Here is a tiny trained network, its code and every weight. The questions are about switching its units off for an input and a class, where a switched-off unit gives its printed mean instead of its output.

import numpy as np


def w(rows, s, z=0):
    codes = np.array(rows[::2]) - 128.0
    scale = np.full(codes.shape[1], s)
    scale[-1] = z or s
    return codes * scale


def norm(h):
    return h / np.sqrt((h * h).mean(-1, keepdims=True) + 1e-5)


def f(y):
    return np.maximum(y, 0)


def log_softmax(a):
    a = a - a.max(-1, keepdims=True)
    return a - np.log(np.exp(a).sum(-1, keepdims=True))


def net(x, mask):
    res = np.array(x, float).reshape(1, 4) / 4 @ E
    u = 0
    for l in range(2):
        y = f(norm(res) @ A[l][:, :-1].T + A[l][:, -1])
        res = res + np.where(mask[u : u + 5], y, B[l][:, -1]) @ B[l][:, :-1]
        u += 5
    return log_softmax(norm(res)[-1] @ U[:, :-1].T + U[:, -1])


A, B = {}, {}
E = w([
[144,113,4,25,119],'x0',
[101,202,62,237,65],'x1',
[95,198,127,105,54],'x2',
[103,108,92,149,81],'x3',
],0.0031)
A[0] = w([
[105,160,76,29,49,55],'L0N1',
[132,14,113,69,178,5],'L0N2',
[154,157,157,141,169,50],'L0N3',
[132,135,2,182,89,25],'L0N4',
[147,65,130,53,250,15],'L0N5',
],0.0081,0.0026)
B[0] = w([
[103,212,194,47,81,199],'L0N1',
[216,31,128,180,70,221],'L0N2',
[36,140,149,118,149,151],'L0N3',
[123,80,41,172,143,208],'L0N4',
[228,3,58,56,147,255],'L0N5',
],0.011,0.0058)
A[1] = w([
[80,95,44,64,147,117],'L1N1',
[98,107,238,201,174,96],'L1N2',
[154,157,126,81,248,4],'L1N3',
[142,184,136,88,133,30],'L1N4',
[90,137,16,184,131,26],'L1N5',
],0.012,0.0019)
B[1] = w([
[120,148,181,174,158,238],'L1N1',
[187,178,174,195,119,223],'L1N2',
[7,114,143,94,197,144],'L1N3',
[141,158,95,60,113,155],'L1N4',
[37,96,5,171,94,253],'L1N5',
],0.014,0.0056)
U = w([
[61,97,180,109,213,1],'0',
[214,6,107,74,139,183],'1',
[29,117,7,185,98,167],'2',
[107,209,125,18,74,119],'3',
[161,192,197,202,122,162],'4',
],0.011,0.0033)

Each question gives the input, the list of numbers given to net, and the class t.
The units are the neurons (one row each of A and B). Each row of codes is followed by its name. A weight is (code - 128) times the scale printed after its matrix; where a second scale follows, it is the last column's (A, B and U).
mask holds one flag per neuron, layer by layer. A switched-off neuron (its flag False) gives its mean, the last column of its row in B, instead of its output. The means were averaged over made-up inputs and are rounded, as every weight is.
A unit's drop is (log p(t) with every unit on - log p(t) with that unit switched off) / (log p(t) with every unit on - log p(t) with every unit switched off).
The circuit of an input: a set's keep is (log p(t) with only the set's units on - log p(t) with every unit switched off) / (log p(t) with every unit on - log p(t) with every unit switched off). Starting from all 10 units, units are removed one at a time, each time the one whose removal leaves the highest keep (on an exact tie, the one counted first), for as long as the keep stays at least 0.8.
circuit, biggest first: the units of the circuit, biggest drop first
most important unit: the unit with the biggest drop
top k neurons: the k neurons with the biggest drops, biggest first
k most important neurons of layer l: the k neurons of layer l with the biggest drops, biggest first
drop of u: that unit's drop, to one decimal
input [0,-1,1,-7], class 0: top 3 neurons => (L0N2; L1N3; L0N3)
input [0,1,5,0], class 3: circuit, biggest first => (L0N1)
input [-2,2,-5,-1], class 4: top 3 neurons => (L0N4; L0N5; L1N2)
input [0,4,-6,-6], class 0: top 2 neurons => (L0N2; L0N4)
input [-6,0,-5,-8], class 0: circuit, biggest first => (L1N3; L0N2)
input [-4,-2,2,-8], class 0: top 2 neurons => (L0N2; L1N3)
input [1,-8,7,4], class 3: top 2 neurons => (L0N1; L0N4)
input [-2,-1,-1,6], class 4: top 2 neurons => (L0N4; L0N5)
input [-4,-4,0,7], class 4: 2 most important neurons of layer 0 => (L0N5; L0N4)
input [-8,-8,6,-2], class 4: top 2 neurons => (L0N5; L1N2)
input [-3,-1,4,5], class 4: 2 most important neurons of layer 0 => (L0N4; L0N1)
input [1,-4,3,5], class 3: top 2 neurons => (L0N1; L0N5)
input [-6,-2,-6,-7], class 0: 2 most important neurons of layer 0 => (L0N2; L0N3)
input [-3,-2,0,-3], class 0: most important unit => L0N2
input [-7,3,-3,8], class 4: top 3 neurons => (L0N5; L1N2; L0N4)
input [-5,0,-5,8], class 4: top 2 neurons => (L0N5; L0N4)
input [-7,8,-7,-3], class 4: top 2 neurons => (L0N4; L1N2)
input [-6,4,-5,-7], class 4: top 2 neurons => (L0N5; L1N2)
input [5,4,8,3], class 3: 2 most important neurons of layer 1 => (L1N4; L1N5)
input [-6,-4,2,3], class 4: most important unit => L0N5
input [-6,0,3,-2], class 4: drop of L0N5 => 0.7
input [5,3,5,-5], class 3: drop of L0N1 => 1.3
input [1,1,6,-3], class 3: drop of L0N5 => 0.0
